Below are the code and all the weights of a small trained network. Each question names an input and a target symbol and asks about switching units off, where a switched-off unit gives its printed mean instead of its output.

import numpy as np


def w(rows, s, z=0):
    codes = np.array(rows[::2]) - 128.0
    scale = np.full(codes.shape[1], s)
    scale[-1] = z or s
    return codes * scale


def f(y):
    return np.maximum(y, 0)


def softmax(a):
    e = np.exp(a - a.max(-1, keepdims=True))
    return e / e.sum(-1, keepdims=True)


def log_softmax(a):
    a = a - a.max(-1, keepdims=True)
    return a - np.log(np.exp(a).sum(-1, keepdims=True))


def net(x, mask):
    ids = ['ΓΘαζητφψ'.index(c) for c in x.split()]
    T = len(ids)
    res = E[ids] + P[:T]
    r = res
    for j in range(3):
        rows = slice(2 * j, 2 * j + 2)
        q, k, v = (r @ M[0][rows].T for M in (Q, K, V))
        z = softmax(np.where(np.tri(T) > 0, q @ k.T / 2**0.5, -1e9)) @ v
        o = O[0][rows]
        res = res + np.where(mask[j], z, o[:, -1]) @ o[:, :-1]
    y = f(res @ A[0][:, :-1].T + A[0][:, -1])
    res = res + np.where(mask[3:7], y, B[0][:, -1]) @ B[0][:, :-1]
    return log_softmax(res[-1] @ U[:, :-1].T + U[:, -1])


Q, K, V, O, A, B = {}, {}, {}, {}, {}, {}
E = w([
[34,135,189,30,185,124,130],'Γ',
[111,189,114,234,7,118,23],'Θ',
[97,108,148,147,248,153,17],'α',
[103,144,129,133,137,253,182],'ζ',
[154,84,139,245,14,16,166],'η',
[17,36,35,200,168,109,125],'τ',
[68,83,40,33,51,147,186],'φ',
[113,91,55,97,114,98,46],'ψ',
],0.011)
P = w([
[84,45,254,114,162,246,91],'0',
[176,90,197,96,159,154,110],'1',
[177,117,161,67,130,94,151],'2',
[161,156,155,80,160,122,129],'3',
[142,175,139,63,147,100,150],'4',
[136,204,125,62,156,102,143],'5',
[123,217,114,71,152,112,138],'6',
[118,208,106,54,143,116,139],'7',
],0.0058)
Q[0] = w([
[164,116,152,251,88,90,194],'head 1',
[138,122,111,104,88,130,146],'head 1',
[179,169,165,229,105,118,147],'head 2',
[107,110,128,116,225,172,134],'head 2',
[187,156,180,58,173,165,178],'head 3',
[190,90,186,199,147,76,119],'head 3',
],0.021)
K[0] = w([
[119,4,101,136,166,162,214],'head 1',
[162,129,141,108,95,128,163],'head 1',
[127,54,179,111,73,149,71],'head 2',
[151,108,51,63,193,136,131],'head 2',
[196,79,219,75,180,197,165],'head 3',
[114,61,149,167,169,17,70],'head 3',
],0.019)
V[0] = w([
[160,28,169,136,107,182,253],'head 1',
[179,60,163,55,241,91,191],'head 1',
[113,253,245,117,114,10,154],'head 2',
[162,173,105,232,234,105,143],'head 2',
[173,127,188,103,53,147,29],'head 3',
[236,197,128,76,188,162,237],'head 3',
],0.011)
O[0] = w([
[162,135,113,184,151,154,227,77],'head 1',
[48,74,157,136,198,188,132,43],'head 1',
[158,143,207,72,130,96,195,38],'head 2',
[130,150,146,167,185,64,102,2],'head 2',
[103,156,174,84,71,101,112,136],'head 3',
[128,125,136,198,111,254,133,76],'head 3',
],0.0097,0.0057)
A[0] = w([
[160,129,82,51,96,33,97,254],'neuron 1',
[179,188,148,114,1,71,131,46],'neuron 2',
[155,105,246,139,126,25,23,223],'neuron 3',
[234,185,189,207,113,202,96,117],'neuron 4',
],0.0089,0.0017)
B[0] = w([
[28,83,254,216,103,141,129,249],'neuron 1',
[177,202,63,129,213,174,146,234],'neuron 2',
[247,61,43,68,99,107,183,206],'neuron 3',
[142,204,164,149,125,55,72,153],'neuron 4',
],0.0099,0.018)
U = w([
[93,105,219,37,219,178,164,114],'Γ',
[147,188,99,118,86,72,118,22],'Θ',
[155,93,71,30,169,131,95,75],'α',
[141,121,178,237,129,224,150,159],'ζ',
[178,121,145,98,106,99,223,202],'η',
[46,121,48,149,176,73,149,68],'τ',
[66,112,27,83,48,177,214,121],'φ',
[94,100,188,123,2,78,120,254],'ψ',
],0.0044,0.0019)

Each question gives the input, a string of symbols that net reads in full, and the target symbol t.
The units are the heads (2 rows each of Q, K, V and O) and the neurons (one row each of A and B). Each row of codes is followed by its name. A weight is (code - 128) times the scale printed after its matrix; where a second scale follows, it is the last column's (O, A, B and U).
mask holds one flag per unit, heads first, then neurons. A switched-off unit (its flag False) gives its mean, the last column of its rows in O or B, instead of its output. The means were averaged over made-up inputs and are rounded, as every weight is.
A unit's drop is (log p(t) with every unit on - log p(t) with that unit switched off) / (log p(t) with every unit on - log p(t) with every unit switched off).
The circuit of an input: a set's keep is (log p(t) with only the set's units on - log p(t) with every unit switched off) / (log p(t) with every unit on - log p(t) with every unit switched off). Starting from all 7 units, units are removed one at a time, each time the one whose removal leaves the highest keep (on an exact tie, the one counted first), for as long as the keep stays at least 0.8.
units of the circuit, in order: the units of the circuit, biggest drop first
most important unit: the unit with the biggest drop
k most important neurons: the k neurons with the biggest drops, biggest first
which heads matter: for each layer, one digit per head in row order, 1 if its drop is at least 0.15 and else 0, layers parted by /
drop when u is switched off: that unit's drop, to one decimal
input η φ α, target α: which heads matter -> 100
input Θ φ φ φ α ζ Γ, target Θ: which heads matter -> 101
input ζ ζ ψ φ η Θ, target η: units of the circuit, in order -> (head 2; head 3; neuron 3)
input ψ Θ ζ, target Θ: most important unit -> head 1
input Γ ψ Θ φ φ φ ψ ψ, target ζ: units of the circuit, in order -> (neuron 1; head 1; neuron 2)
input α α Θ Γ, target η: 3 most important neurons -> (neuron 3; neuron 2; neuron 1)
input Γ τ ψ τ ζ Θ φ Γ, target ζ: units of the circuit, in order -> (neuron 1; neuron 2; head 1)
input Θ α ψ ζ ζ α, target Θ: which heads matter -> 101
input Θ φ τ, target ψ: 2 most important neurons -> (neuron 2; neuron 1)
input Θ η α τ φ, target ζ: units of the circuit, in order -> (head 1; neuron 1; neuron 2)
input ψ τ ζ α, target α: 2 most important neurons -> (neuron 3; neuron 1)
input ψ τ Θ φ φ α ψ, target ζ: units of the circuit, in order -> (neuron 1; neuron 2; head 1)
input φ φ Γ τ, target τ: units of the circuit, in order -> (head 3; head 2)
input Γ α τ φ φ ψ φ, target ψ: which heads matter -> 100
input η φ φ Γ Γ, target Γ: units of the circuit, in order -> (head 1)
input τ τ Θ α ψ, target η: which heads matter -> 101
input Θ ψ τ φ Γ, target ζ: units of the circuit, in order -> (neuron 1; head 1; neuron 2)
input η α Θ Θ Θ ψ φ, target ζ: units of the circuit, in order -> (neuron 1; head 1; neuron 2)
input ζ Θ α, target η: which heads matter -> 110
input φ η Γ ψ, target ψ: which heads matter -> 100
input ζ τ Γ Γ τ Γ ψ, target ψ: most important unit -> neuron 2
input ζ ψ Θ η ψ Γ, target η: units of the circuit, in order -> (head 1; head 2; neuron 3)
input ζ Γ τ, target τ: drop when head 1 is switched off -> 0.3
input Γ φ η η, target η: drop when head 3 is switched off -> 0.1
input φ τ ζ φ Γ ζ Θ τ, target ψ: drop when neuron 1 is switched off -> 3.1
